Below is a small trained network, with its code and all its weights. Each question gives an input and a target symbol and asks what happens when units are switched off, that is, made to give their printed mean instead of their output.

import numpy as np


def w(rows, s, z=0):
    codes = np.array(rows[::2]) - 128.0
    scale = np.full(codes.shape[1], s)
    scale[-1] = z or s
    return codes * scale


def norm(h):
    return h / np.sqrt((h * h).mean(-1, keepdims=True) + 1e-5)


def f(y):
    return np.maximum(y, 0)


def softmax(a):
    e = np.exp(a - a.max(-1, keepdims=True))
    return e / e.sum(-1, keepdims=True)


def log_softmax(a):
    a = a - a.max(-1, keepdims=True)
    return a - np.log(np.exp(a).sum(-1, keepdims=True))


def net(x, mask):
    ids = ['ΘΞΨΩαβεμτφ'.index(c) for c in x.split()]
    T = len(ids)
    res = E[ids] + P[:T]
    u = 0
    for l in range(2):
        r = norm(res)
        for j in range(3):
            rows = slice(2 * j, 2 * j + 2)
            q, k, v = (r @ M[l][rows].T for M in (Q, K, V))
            z = softmax(np.where(np.tri(T) > 0, q @ k.T / 2**0.5, -1e9)) @ v
            o = O[l][rows]
            res = res + np.where(mask[u + j], z, o[:, -1]) @ o[:, :-1]
        u += 3
        y = f(norm(res) @ A[l][:, :-1].T + A[l][:, -1])
        res = res + np.where(mask[u : u + 8], y, B[l][:, -1]) @ B[l][:, :-1]
        u += 8
    return log_softmax(norm(res)[-1] @ U[:, :-1].T + U[:, -1])


Q, K, V, O, A, B = {}, {}, {}, {}, {}, {}
E = w([
[134,70,109,99,116,127,29,62,74,131],'Θ',
[73,167,29,50,90,120,85,68,172,207],'Ξ',
[121,54,175,81,189,151,93,137,117,228],'Ψ',
[148,122,107,96,111,231,83,57,203,182],'Ω',
[8,152,156,193,133,148,163,198,47,114],'α',
[132,190,153,48,119,85,228,149,151,81],'β',
[44,205,213,202,117,139,113,175,60,41],'ε',
[155,89,29,108,250,103,185,153,205,149],'μ',
[104,64,98,139,166,170,105,116,100,192],'τ',
[95,178,136,131,131,78,45,93,139,95],'φ',
],0.018)
P = w([
[197,228,101,102,198,124,182,136,9,103],'0',
[80,121,170,69,194,102,148,107,140,112],'1',
[79,125,172,57,156,122,98,131,135,79],'2',
[105,115,148,77,152,152,123,144,184,140],'3',
[96,110,152,105,152,127,123,126,150,142],'4',
[107,122,143,120,142,126,138,114,161,147],'5',
[113,115,143,133,127,130,135,128,169,148],'6',
[98,118,135,145,121,114,133,110,159,145],'7',
[111,113,133,166,112,106,138,104,164,144],'8',
[118,122,121,182,101,98,141,93,144,140],'9',
[111,99,120,203,89,101,146,97,155,142],'10',
[120,120,142,173,109,72,126,116,141,147],'11',
[126,124,123,194,105,73,160,111,152,144],'12',
],0.012)
Q[0] = w([
[61,153,212,124,10,180,2,142,26,54],'L0H1',
[153,162,92,87,63,185,158,134,215,146],'L0H1',
[120,179,141,91,216,59,147,98,73,26],'L0H2',
[81,145,168,202,181,98,13,137,65,46],'L0H2',
[193,114,75,128,125,63,211,196,223,120],'L0H3',
[84,122,112,59,119,109,162,168,61,145],'L0H3',
],0.0062)
K[0] = w([
[204,199,169,28,172,175,113,131,22,115],'L0H1',
[50,54,175,49,254,124,140,199,100,140],'L0H1',
[183,168,142,66,159,148,147,136,150,101],'L0H2',
[165,182,74,130,224,153,91,153,15,135],'L0H2',
[102,126,118,90,227,147,157,107,132,74],'L0H3',
[131,140,188,131,131,128,154,145,54,135],'L0H3',
],0.0081)
V[0] = w([
[111,169,101,113,111,156,148,120,113,162],'L0H1',
[150,181,112,118,39,217,151,38,133,77],'L0H1',
[130,92,59,197,185,146,82,118,178,3],'L0H2',
[185,153,172,143,238,95,93,167,157,121],'L0H2',
[128,70,51,159,208,85,123,160,172,64],'L0H3',
[212,141,65,105,136,99,186,171,97,112],'L0H3',
],0.0065)
O[0] = w([
[2,137,65,187,20,83,161,75,123,112,181],'L0H1',
[116,179,119,104,129,218,125,117,140,98,3],'L0H1',
[178,132,80,151,133,197,157,126,127,212,25],'L0H2',
[126,99,95,234,167,135,88,222,154,65,201],'L0H2',
[105,144,168,143,51,185,148,145,75,117,135],'L0H3',
[64,182,92,123,8,112,149,145,119,92,12],'L0H3',
],0.0075,0.0031)
A[0] = w([
[190,205,148,174,76,162,129,52,226,144,127],'L0N1',
[151,147,172,98,44,96,193,66,147,153,3],'L0N2',
[91,104,123,149,120,159,139,144,117,136,172],'L0N3',
[150,182,137,131,118,106,152,177,133,50,125],'L0N4',
[143,126,105,55,87,88,109,144,234,169,147],'L0N5',
[118,134,161,131,118,80,212,151,124,122,154],'L0N6',
[254,86,89,100,116,151,82,83,182,74,217],'L0N7',
[85,160,193,129,106,134,125,164,137,161,252],'L0N8',
],0.0081,0.0018)
B[0] = w([
[113,54,140,100,202,180,132,143,80,111,175],'L0N1',
[180,93,170,184,171,80,118,55,149,155,176],'L0N2',
[178,157,157,62,157,120,53,133,131,128,185],'L0N3',
[181,74,136,63,115,133,82,143,193,221,205],'L0N4',
[79,156,142,213,139,158,138,80,86,199,255],'L0N5',
[111,100,129,56,87,133,149,133,254,75,215],'L0N6',
[84,136,189,137,178,78,171,150,147,57,196],'L0N7',
[130,46,103,113,153,143,55,50,174,63,221],'L0N8',
],0.0086,0.0048)
Q[1] = w([
[51,99,157,119,129,155,111,131,46,56],'L1H1',
[137,109,138,79,135,157,130,122,50,227],'L1H1',
[119,155,81,131,136,144,171,130,130,99],'L1H2',
[167,122,127,141,110,160,175,115,207,227],'L1H2',
[192,91,139,142,106,175,223,72,202,253],'L1H3',
[123,152,128,106,143,134,83,122,75,148],'L1H3',
],0.011)
K[1] = w([
[138,236,150,84,176,139,85,187,68,67],'L1H1',
[168,5,183,136,163,158,82,44,117,124],'L1H1',
[139,144,139,69,157,122,109,148,141,158],'L1H2',
[69,1,146,231,79,162,81,82,210,130],'L1H2',
[113,38,146,203,110,122,130,65,189,128],'L1H3',
[162,158,111,128,125,106,173,103,140,95],'L1H3',
],0.0096)
V[1] = w([
[161,142,140,152,124,190,94,79,96,135],'L1H1',
[126,143,80,172,62,153,203,127,117,88],'L1H1',
[188,245,190,136,95,87,2,122,143,123],'L1H2',
[52,155,236,135,90,174,160,209,115,132],'L1H2',
[82,214,13,123,158,62,147,172,249,158],'L1H3',
[234,80,161,55,135,91,191,74,227,67],'L1H3',
],0.0089)
O[1] = w([
[153,136,170,156,175,94,21,9,140,142,84],'L1H1',
[107,91,115,54,176,203,155,166,75,184,1],'L1H1',
[209,230,114,144,59,177,18,155,232,104,142],'L1H2',
[120,14,1,112,117,169,64,27,99,13,95],'L1H2',
[165,62,154,196,108,141,218,65,248,167,193],'L1H3',
[139,154,163,16,198,58,137,94,185,92,157],'L1H3',
],0.008,0.0085)
A[1] = w([
[45,105,128,107,254,160,111,86,125,101,166],'L1N1',
[51,153,213,132,90,59,79,106,171,30,211],'L1N2',
[69,129,205,94,44,170,43,85,156,149,142],'L1N3',
[113,103,178,172,129,144,182,107,141,142,39],'L1N4',
[93,181,161,207,102,188,74,144,11,97,199],'L1N5',
[83,61,92,168,49,138,101,182,67,189,146],'L1N6',
[80,105,183,70,125,128,162,136,44,53,57],'L1N7',
[74,167,163,125,85,200,83,169,102,39,252],'L1N8',
],0.0089,0.0032)
B[1] = w([
[222,172,188,180,113,171,121,122,74,101,202],'L1N1',
[77,140,62,79,50,133,141,188,99,127,255],'L1N2',
[142,169,44,157,156,152,202,90,103,148,188],'L1N3',
[78,189,77,86,219,137,91,96,102,131,161],'L1N4',
[156,91,182,45,244,127,113,100,177,159,152],'L1N5',
[113,105,179,53,2,179,81,156,141,112,141],'L1N6',
[193,234,162,201,125,124,85,102,137,88,146],'L1N7',
[162,76,100,139,174,64,182,100,113,193,160],'L1N8',
],0.0097,0.013)
U = w([
[135,174,88,38,194,108,79,155,112,195,45],'Θ',
[19,188,75,120,107,161,138,57,143,165,41],'Ξ',
[50,139,124,168,118,49,70,175,120,83,196],'Ψ',
[142,217,139,100,145,171,152,85,85,73,251],'Ω',
[146,42,96,135,77,150,134,70,108,82,135],'α',
[114,163,153,11,127,112,129,67,205,67,65],'β',
[152,118,2,90,175,151,65,107,167,99,150],'ε',
[174,51,100,189,209,80,195,133,171,144,149],'μ',
[95,87,165,79,108,149,63,133,124,198,163],'τ',
[199,153,148,179,90,138,104,161,199,171,150],'φ',
],0.0071,0.0015)

Each question gives the input, a string of symbols that net reads in full, and the target symbol t.
The units are the heads (2 rows each of Q, K, V and O) and the neurons (one row each of A and B). Each row of codes is followed by its name. A weight is (code - 128) times the scale printed after its matrix; where a second scale follows, it is the last column's (O, A, B and U).
mask holds one flag per unit, layer by layer, with each layer's heads first. A switched-off unit (its flag False) gives its mean, the last column of its rows in O or B, instead of its output. The means were averaged over made-up inputs and are rounded, as every weight is.
A unit's drop is (log p(t) with every unit on - log p(t) with that unit switched off) / (log p(t) with every unit on - log p(t) with every unit switched off).
The circuit of an input: a set's keep is (log p(t) with only the set's units on - log p(t) with every unit switched off) / (log p(t) with every unit on - log p(t) with every unit switched off). Starting from the 12 units with the biggest drops (on a tie, the unit counted first), units are removed one at a time, each time the one whose removal leaves the highest keep (on an exact tie, the one counted first), for as long as the keep stays at least 0.8.
circuit, biggest first: the units of the circuit, biggest drop first
unit that matters most: the unit with the biggest drop
k most important neurons: the k neurons with the biggest drops, biggest first
k most important neurons of layer l: the k neurons of layer l with the biggest drops, biggest first
which heads matter: for each layer, one digit per head in row order, 1 if its drop is at least 0.15 and else 0, layers parted by /
input τ μ μ μ α μ α, target τ: which heads matter : 000 / 001
input φ β Θ ε β Ω ε Ξ τ, target ε: circuit, biggest first : L0N8, L1H2, L0N3
input Θ μ Ξ Ξ τ, target Ξ: 2 most important neurons of layer 0 : L0N5, L0N3
input μ ε α τ Ψ Θ, target μ: circuit, biggest first : L1H3, L0H3, L0N7
input φ α ε Θ τ Ω, target Ω: circuit, biggest first : L1N1, L1H3, L0N1
input Ξ μ Ξ μ α, target Ξ: unit that matters most : L1H3
input β Θ Θ Ψ Θ Ψ τ ε, target β: which heads matter : 000 / 001
input φ μ Θ μ μ α μ, target α: which heads matter : 011 / 010
input Ψ α Ξ α Ψ β Θ, target Ψ: which heads matter : 000 / 000
input τ Θ φ, target τ: which heads matter : 001 / 001
input μ α Ω Ψ Ω φ Θ, target μ: circuit, biggest first : L1H3, L0N7, L0H3
input α α Ψ Ω μ μ ε μ μ Ψ Ψ α, target α: which heads matter : 000 / 010
input Ψ α α Ψ, target α: which heads matter : 000 / 010
input φ Ψ Θ, target φ: circuit, biggest first : L1H2
input Ξ Ω μ α α μ, target α: 2 most important neurons : L0N8, L1N6
input α μ φ φ φ φ, target α: which heads matter : 000 / 011
input ε Ω ε ε α ε Ψ Ψ Ω ε φ τ, target ε: circuit, biggest first : L1H2, L1H3
input Θ β μ Ξ Ξ τ τ Θ, target Θ: 2 most important neurons of layer 0 : L0N7, L0N5
input β Ψ μ β Θ, target β: which heads matter : 000 / 001
input ε α Ω μ Ψ μ Ξ ε Ξ μ Ξ τ Ψ, target Ξ: unit that matters most : L0N8
input τ ε α φ ε β β Ψ α, target τ: 2 most important neurons of layer 1 : L1N6, L1N5
input Θ β Θ ε τ ε α Ψ, target ε: circuit, biggest first : L1H2, L0N3
input μ Ω Ψ, target μ: which heads matter : 011 / 011
input Ξ Ω α μ Ξ Ψ φ Ξ Θ Θ α, target Ξ: 2 most important neurons of layer 0 : L0N8, L0N2
input Ω φ Ξ ε β β Θ Θ Ω Θ, target Ω: which heads matter : 100 / 000
input Ψ τ β Ψ α Ω Ξ Ξ Ψ, target Ξ: which heads matter : 110 / 100
input τ Ξ Ω Ψ μ ε, target τ: 2 most important neurons : L1N6, L1N5
input Θ τ α ε Θ, target Θ: unit that matters most : L1H3
input Ω Ψ Ω Ψ Ψ ε μ ε ε Θ Ψ Ξ α, target Ω: which heads matter : 100 / 010
